Below are the code and all the weights of a small trained network. Each question names an input and a class and asks about switching units off, where a switched-off unit gives its printed mean instead of its output.

import numpy as np


def w(rows, s, z=0):
    codes = np.array(rows[::2]) - 128.0
    scale = np.full(codes.shape[1], s)
    scale[-1] = z or s
    return codes * scale


def norm(h):
    return h / np.sqrt((h * h).mean(-1, keepdims=True) + 1e-5)


def f(y):
    return y / 2 * (1 + np.tanh(0.7978845608 * (y + 0.044715 * y**3)))


def log_softmax(a):
    a = a - a.max(-1, keepdims=True)
    return a - np.log(np.exp(a).sum(-1, keepdims=True))


def net(x, mask):
    res = np.array(x, float).reshape(1, 4) / 4 @ E
    u = 0
    for l in range(3):
        y = f(norm(res) @ A[l][:, :-1].T + A[l][:, -1])
        res = res + np.where(mask[u : u + 5], y, B[l][:, -1]) @ B[l][:, :-1]
        u += 5
    return log_softmax(norm(res)[-1] @ U[:, :-1].T + U[:, -1])


A, B = {}, {}
E = w([
[214,18,196,137,88,255,41,243,104],'x0',
[105,124,127,195,79,120,128,124,197],'x1',
[31,130,135,103,49,108,89,157,69],'x2',
[116,126,128,202,168,131,137,133,72],'x3',
],0.002)
A[0] = w([
[216,128,126,163,198,139,156,105,185,23],'0.n1',
[160,141,119,254,192,138,139,123,69,19],'0.n2',
[152,124,128,243,82,120,130,108,241,1],'0.n3',
[186,147,118,38,97,136,127,118,234,23],'0.n4',
[206,136,122,45,214,122,131,108,49,16],'0.n5',
],0.0077,0.0029)
B[0] = w([
[149,217,68,174,21,120,9,93,31,255],'0.n1',
[113,1,212,68,169,52,177,84,107,226],'0.n2',
[54,151,120,85,165,220,188,240,212,223],'0.n3',
[111,9,208,119,167,59,165,74,64,219],'0.n4',
[38,153,117,121,135,199,181,223,242,239],'0.n5',
],0.008,0.0034)
A[1] = w([
[189,112,140,142,188,136,167,122,188,64],'1.n1',
[214,145,70,155,195,180,137,107,185,2],'1.n2',
[216,172,114,137,180,115,170,74,169,20],'1.n3',
[161,172,87,141,201,87,159,72,177,136],'1.n4',
[253,89,136,151,156,168,113,140,157,121],'1.n5',
],0.011,0.00088)
B[1] = w([
[145,174,102,162,53,120,43,132,62,160],'1.n1',
[176,52,131,164,160,107,83,115,134,107],'1.n2',
[134,255,85,181,140,51,188,64,144,126],'1.n3',
[231,113,198,149,94,218,141,136,131,251],'1.n4',
[170,238,143,160,121,115,233,41,158,234],'1.n5',
],0.0059,0.0021)
A[2] = w([
[155,111,63,134,246,112,116,116,174,11],'2.n1',
[153,137,93,132,159,122,104,139,144,48],'2.n2',
[157,117,109,134,141,87,100,114,123,2],'2.n3',
[137,100,85,129,167,127,93,111,144,43],'2.n4',
[155,128,83,124,188,128,116,144,156,29],'2.n5',
],0.011,0.002)
B[2] = w([
[16,178,84,136,103,90,132,125,42,47],'2.n1',
[102,89,227,117,88,155,201,123,114,7],'2.n2',
[73,149,233,74,38,254,197,251,144,65],'2.n3',
[74,93,179,102,127,108,176,106,177,4],'2.n4',
[114,164,121,114,140,116,161,115,123,35],'2.n5',
],0.0079,0.0011)
U = w([
[64,152,104,109,153,198,166,214,213,146],'0',
[227,189,143,174,116,145,166,69,133,234],'1',
[107,152,67,144,71,91,22,125,53,127],'2',
[120,2,184,98,185,65,155,90,107,2],'3',
],0.0074,0.00093)

Each question gives the input, the list of numbers given to net, and the class t.
The units are the neurons (one row each of A and B). Each row of codes is followed by its name. A weight is (code - 128) times the scale printed after its matrix; where a second scale follows, it is the last column's (A, B and U).
mask holds one flag per neuron, layer by layer. A switched-off neuron (its flag False) gives its mean, the last column of its row in B, instead of its output. The means were averaged over made-up inputs and are rounded, as every weight is.
A unit's drop is (log p(t) with every unit on - log p(t) with that unit switched off) / (log p(t) with every unit on - log p(t) with every unit switched off).
The circuit of an input: a set's keep is (log p(t) with only the set's units on - log p(t) with every unit switched off) / (log p(t) with every unit on - log p(t) with every unit switched off). Starting from the 12 units with the biggest drops (on a tie, the unit counted first), units are removed one at a time, each time the one whose removal leaves the highest keep (on an exact tie, the one counted first), for as long as the keep stays at least 0.8.
units of the circuit, in order: the units of the circuit, biggest drop first
most important unit: the unit with the biggest drop
top k neurons: the k neurons with the biggest drops, biggest first
top k neurons in layer l: the k neurons of layer l with the biggest drops, biggest first
input [-2,-4,-3,3], class 0: top 2 neurons : (0.n5, 0.n4)
input [8,1,0,5], class 1: top 2 neurons : (1.n5, 0.n4)
input [-7,5,-8,-6], class 2: top 3 neurons : (0.n1, 0.n5, 0.n2)
input [-5,5,-6,-6], class 2: top 2 neurons : (0.n1, 0.n5)
input [7,-4,0,0], class 1: top 3 neurons : (1.n5, 0.n3, 0.n1)
input [2,1,6,-8], class 3: most important unit : 0.n1
input [6,-5,3,-8], class 3: units of the circuit, in order : (0.n1, 0.n3)
input [8,-2,5,-8], class 1: units of the circuit, in order : (1.n5, 0.n2, 0.n1, 0.n5)
input [-3,6,-7,-4], class 2: top 3 neurons in layer 0 : (0.n1, 0.n5, 0.n4)
input [-6,-8,-6,6], class 0: top 2 neurons in layer 0 : (0.n5, 0.n4)
input [1,0,-5,4], class 2: top 2 neurons : (0.n1, 0.n4)
input [7,3,0,-4], class 1: units of the circuit, in order : (1.n5, 0.n5)
input [-4,-5,-2,-7], class 3: top 2 neurons : (0.n4, 0.n3)
input [-1,-3,-1,7], class 3: most important unit : 0.n2
input [1,-6,5,6], class 0: top 3 neurons in layer 0 : (0.n5, 0.n4, 0.n1)
input [5,3,5,-2], class 1: top 2 neurons : (0.n5, 0.n3)
input [-5,-2,4,2], class 1: top 2 neurons in layer 0 : (0.n1, 0.n5)
input [-4,-8,7,1], class 0: units of the circuit, in order : (0.n1, 0.n2)
input [8,-7,5,-7], class 1: top 4 neurons in layer 0 : (0.n3, 0.n1, 0.n2, 0.n5)
input [7,-3,-3,-2], class 1: most important unit : 1.n5
input [-5,2,2,2], class 1: top 3 neurons : (0.n1, 1.n4, 0.n5)
